Below are the code and all the weights of a small trained network. Each question names an input and a target symbol and asks about switching units off, where a switched-off unit gives its printed mean instead of its output.

import numpy as np


def w(rows, s, z=0):
    codes = np.array(rows[::2]) - 128.0
    scale = np.full(codes.shape[1], s)
    scale[-1] = z or s
    return codes * scale


def norm(h):
    return h / np.sqrt((h * h).mean(-1, keepdims=True) + 1e-5)


def f(y):
    return np.maximum(y, 0)


def softmax(a):
    e = np.exp(a - a.max(-1, keepdims=True))
    return e / e.sum(-1, keepdims=True)


def log_softmax(a):
    a = a - a.max(-1, keepdims=True)
    return a - np.log(np.exp(a).sum(-1, keepdims=True))


def net(x, mask):
    ids = ['ΛΞΠΦΨαβγεζηθμ'.index(c) for c in x.split()]
    T = len(ids)
    res = E[ids] + P[:T]
    u = 0
    for l in range(2):
        q, k, v = (norm(res) @ M[l].T for M in (Q, K, V))
        z = softmax(np.where(np.tri(T) > 0, q @ k.T / 4**0.5, -1e9)) @ v
        res = res + np.where(mask[u], z, O[l][:, -1]) @ O[l][:, :-1]
        u += 1
        y = f(norm(res) @ A[l][:, :-1].T + A[l][:, -1])
        res = res + np.where(mask[u : u + 4], y, B[l][:, -1]) @ B[l][:, :-1]
        u += 4
    return log_softmax(norm(res)[-1] @ U[:, :-1].T + U[:, -1])


Q, K, V, O, A, B = {}, {}, {}, {}, {}, {}
E = w([
[58,108,178],'Λ',
[70,52,240],'Ξ',
[170,86,146],'Π',
[157,116,130],'Φ',
[144,8,120],'Ψ',
[186,253,85],'α',
[72,53,174],'β',
[175,142,163],'γ',
[98,82,196],'ε',
[161,53,153],'ζ',
[154,89,133],'η',
[191,157,139],'θ',
[133,124,111],'μ',
],0.011)
P = w([
[105,132,53],'0',
[195,110,149],'1',
[162,109,168],'2',
[110,97,198],'3',
[132,46,209],'4',
[133,106,194],'5',
[129,65,174],'6',
[131,149,170],'7',
[133,203,76],'8',
[58,153,210],'9',
[255,184,105],'10',
[197,136,242],'11',
],0.0054)
Q[0] = w([
[90,19,178],'0.h0',
[2,128,14],'0.h0',
[73,118,82],'0.h0',
[101,27,115],'0.h0',
],0.0055)
K[0] = w([
[221,22,139],'0.h0',
[191,74,169],'0.h0',
[254,209,233],'0.h0',
[140,121,192],'0.h0',
],0.0063)
V[0] = w([
[152,69,200],'0.h0',
[91,67,70],'0.h0',
[37,55,197],'0.h0',
[255,63,111],'0.h0',
],0.0068)
O[0] = w([
[253,254,219,254],'0.h0',
[76,172,131,157],'0.h0',
[115,176,79,249],'0.h0',
[140,167,185,218],'0.h0',
],0.0082,0.0046)
A[0] = w([
[137,176,101,83],'0.n0',
[144,107,117,59],'0.n1',
[140,114,130,3],'0.n2',
[200,231,1,184],'0.n3',
],0.0092,0.0029)
B[0] = w([
[254,99,111,158],'0.n0',
[238,64,40,129],'0.n1',
[117,85,106,128],'0.n2',
[41,128,238,253],'0.n3',
],0.0066,0.004)
Q[1] = w([
[103,143,6],'1.h0',
[138,109,170],'1.h0',
[201,89,129],'1.h0',
[102,135,177],'1.h0',
],0.014)
K[1] = w([
[169,104,249],'1.h0',
[68,17,58],'1.h0',
[110,152,146],'1.h0',
[83,108,73],'1.h0',
],0.011)
V[1] = w([
[98,188,237],'1.h0',
[220,213,182],'1.h0',
[36,209,190],'1.h0',
[245,20,158],'1.h0',
],0.011)
O[1] = w([
[89,1,66,253],'1.h0',
[17,45,172,146],'1.h0',
[103,103,54,244],'1.h0',
[170,91,213,79],'1.h0',
],0.0093,0.0068)
A[1] = w([
[88,106,201,138],'1.n0',
[120,105,174,72],'1.n1',
[111,250,172,243],'1.n2',
[184,106,90,253],'1.n3',
],0.012,0.0019)
B[1] = w([
[93,156,241,249],'1.n0',
[2,200,176,189],'1.n1',
[222,127,34,254],'1.n2',
[136,154,91,207],'1.n3',
],0.0083,0.0044)
U = w([
[176,151,83,89],'Λ',
[90,74,96,63],'Ξ',
[104,160,150,128],'Π',
[252,127,151,114],'Φ',
[224,161,255,80],'Ψ',
[129,158,99,254],'α',
[82,181,31,149],'β',
[126,87,202,94],'γ',
[99,66,108,64],'ε',
[100,86,127,58],'ζ',
[121,87,143,71],'η',
[160,109,196,165],'θ',
[176,202,174,186],'μ',
],0.01,0.0056)

Each question gives the input, a string of symbols that net reads in full, and the target symbol t.
The units are the heads (4 rows each of Q, K, V and O) and the neurons (one row each of A and B). Each row of codes is followed by its name. A weight is (code - 128) times the scale printed after its matrix; where a second scale follows, it is the last column's (O, A, B and U).
mask holds one flag per unit, layer by layer, with each layer's heads first. A switched-off unit (its flag False) gives its mean, the last column of its rows in O or B, instead of its output. The means were averaged over made-up inputs and are rounded, as every weight is.
A unit's drop is (log p(t) with every unit on - log p(t) with that unit switched off) / (log p(t) with every unit on - log p(t) with every unit switched off).
The circuit of an input: a set's keep is (log p(t) with only the set's units on - log p(t) with every unit switched off) / (log p(t) with every unit on - log p(t) with every unit switched off). Starting from all 10 units, units are removed one at a time, each time the one whose removal leaves the highest keep (on an exact tie, the one counted first), for as long as the keep stays at least 0.8.
units of the circuit, in order: the units of the circuit, biggest drop first
most important unit: the unit with the biggest drop
top k neurons: the k neurons with the biggest drops, biggest first
k most important neurons of layer l: the k neurons of layer l with the biggest drops, biggest first
drop when u is switched off: that unit's drop, to one decimal
input Ψ β μ, target Ψ: top neuron	0.n3
input Ψ ζ Λ Φ ζ ζ β Φ β θ, target Ψ: units of the circuit, in order	0.n3, 1.h0, 0.h0
input Ψ η Π Φ Π γ α α Φ γ γ, target Ψ: units of the circuit, in order	1.h0, 0.h0, 0.n3, 0.n1
input β β β γ Ξ Φ γ β μ Φ Ψ θ, target β: units of the circuit, in order	0.h0, 1.h0
input β Λ μ β Φ, target β: units of the circuit, in order	1.h0, 0.h0
input Ψ γ μ Λ Φ, target Ψ: units of the circuit, in order	1.h0, 0.h0, 0.n3
input Ψ μ β, target Ψ: units of the circuit, in order	1.h0, 0.n3, 0.h0
input Ψ Ψ μ Φ Π θ μ ε Ξ, target Ψ: units of the circuit, in order	0.n3, 1.h0, 0.h0
input Ψ μ Φ γ ε Π γ Λ, target Ψ: units of the circuit, in order	0.h0, 0.n3, 1.h0
input Ψ Φ β ε Π Ψ Ξ, target Ψ: units of the circuit, in order	1.h0, 0.n3, 0.h0
input β γ Λ β Λ Ψ β β β α Φ α, target β: units of the circuit, in order	0.h0, 1.h0, 0.n3
input Ψ Ψ γ ε ε β α θ Φ β γ, target Ψ: units of the circuit, in order	0.n3, 0.h0
input β β γ β Φ Π, target β: units of the circuit, in order	1.h0, 0.h0
input Ψ ε Π, target Ψ: units of the circuit, in order	0.h0
input β θ Ψ η Φ, target β: units of the circuit, in order	0.h0, 1.h0
input β ε α θ, target β: drop when 1.h0 is switched off	1.0
input Φ γ β β μ ζ Ψ, target Φ: 2 most important neurons of layer 0	0.n3, 0.n0
input β β β Ψ γ Ψ, target β: drop when 0.h0 is switched off	1.1
input β ζ β Λ μ, target β: drop when 1.h0 is switched off	2.1
input β ε Π Ψ μ θ β η μ Π, target β: most important unit	0.h0
input Ψ ε β β Φ Φ μ β Ξ Ξ Φ, target Ψ: drop when 0.h0 is switched off	0.8
